Here is a tiny trained network, its code and every weight. The questions are about switching its units off for an input and a class, where a switched-off unit gives its printed mean instead of its output.

import numpy as np


def w(rows, s, z=0):
    codes = np.array(rows[::2]) - 128.0
    scale = np.full(codes.shape[1], s)
    scale[-1] = z or s
    return codes * scale


def f(y):
    return np.maximum(y, 0)


def log_softmax(a):
    a = a - a.max(-1, keepdims=True)
    return a - np.log(np.exp(a).sum(-1, keepdims=True))


def net(x, mask):
    res = np.array(x, float).reshape(1, 7) / 4 @ E
    y = f(res @ A[0][:, :-1].T + A[0][:, -1])
    res = res + np.where(mask, y, B[0][:, -1]) @ B[0][:, :-1]
    return log_softmax(res[-1] @ U[:, :-1].T + U[:, -1])


A, B = {}, {}
E = w([
[151,240,164,153],'x0',
[130,130,127,131],'x1',
[246,114,180,87],'x2',
[130,126,127,128],'x3',
[128,119,123,128],'x4',
[63,101,232,122],'x5',
[129,146,137,127],'x6',
],0.011)
A[0] = w([
[161,145,127,83,24],'N1',
[233,106,164,63,54],'N2',
[75,150,86,182,32],'N3',
[163,248,172,232,222],'N4',
[179,155,31,119,94],'N5',
[162,161,162,28,31],'N6',
[106,84,190,149,111],'N7',
[162,159,31,87,3],'N8',
],0.011,0.0022)
B[0] = w([
[125,114,99,78,150],'N1',
[90,163,4,103,221],'N2',
[98,179,39,132,195],'N3',
[202,66,115,129,255],'N4',
[89,110,218,112,214],'N5',
[44,152,93,124,176],'N6',
[155,129,168,89,182],'N7',
[158,127,218,66,198],'N8',
],0.011,0.0098)
U = w([
[118,175,65,137,65],'0',
[140,151,247,80,61],'1',
[183,54,115,168,253],'2',
],0.012,0.0044)

Each question gives the input, the list of numbers given to net, and the class t.
The units are the neurons (one row each of A and B). Each row of codes is followed by its name. A weight is (code - 128) times the scale printed after its matrix; where a second scale follows, it is the last column's (A, B and U).
mask holds one flag per neuron, in row order. A switched-off neuron (its flag False) gives its mean, the last column of its row in B, instead of its output. The means were averaged over made-up inputs and are rounded, as every weight is.
A unit's drop is (log p(t) with every unit on - log p(t) with that unit switched off) / (log p(t) with every unit on - log p(t) with every unit switched off).
The circuit of an input: a set's keep is (log p(t) with only the set's units on - log p(t) with every unit switched off) / (log p(t) with every unit on - log p(t) with every unit switched off). Starting from all 8 units, units are removed one at a time, each time the one whose removal leaves the highest keep (on an exact tie, the one counted first), for as long as the keep stays at least 0.8.
circuit, biggest first: the units of the circuit, biggest drop first
most important unit: the unit with the biggest drop
top k neurons: the k neurons with the biggest drops, biggest first
drop of u: that unit's drop, to one decimal
input [-5,7,6,-2,8,3,1], class 0: most important unit : N2
input [-7,8,2,-2,-5,-8,-8], class 1: top 2 neurons : (N8; N5)
input [6,-5,4,-6,4,1,-3], class 2: top 2 neurons : (N4; N3)
input [8,0,4,6,7,3,-3], class 2: top 2 neurons : (N4; N3)
input [3,4,-2,-1,-3,-2,-7], class 2: top 3 neurons : (N2; N4; N6)
input [6,-7,-4,-4,1,2,-7], class 2: top 3 neurons : (N4; N2; N6)
input [1,2,-3,-3,-5,-4,2], class 1: circuit, biggest first : (N2; N5)
input [1,1,4,5,6,-1,6], class 0: top 2 neurons : (N2; N6)
input [7,8,2,-8,-6,-7,3], class 1: top 2 neurons : (N5; N8)
input [-3,7,5,-8,2,-3,7], class 0: top 2 neurons : (N2; N4)
input [8,8,-6,5,2,-1,-6], class 2: top 2 neurons : (N4; N2)
input [3,2,3,4,0,-6,-5], class 1: top 3 neurons : (N5; N8; N3)
input [6,2,-7,-6,5,-8,-8], class 1: top 3 neurons : (N8; N5; N2)
input [8,-7,-2,0,-3,-5,6], class 2: circuit, biggest first : (N4)
input [0,4,8,5,-5,5,-4], class 0: drop of N2 : 0.5
input [6,-3,0,1,-3,5,1], class 2: drop of N5 : 0.3
input [5,6,1,3,0,-5,-6], class 1: drop of N5 : 0.5
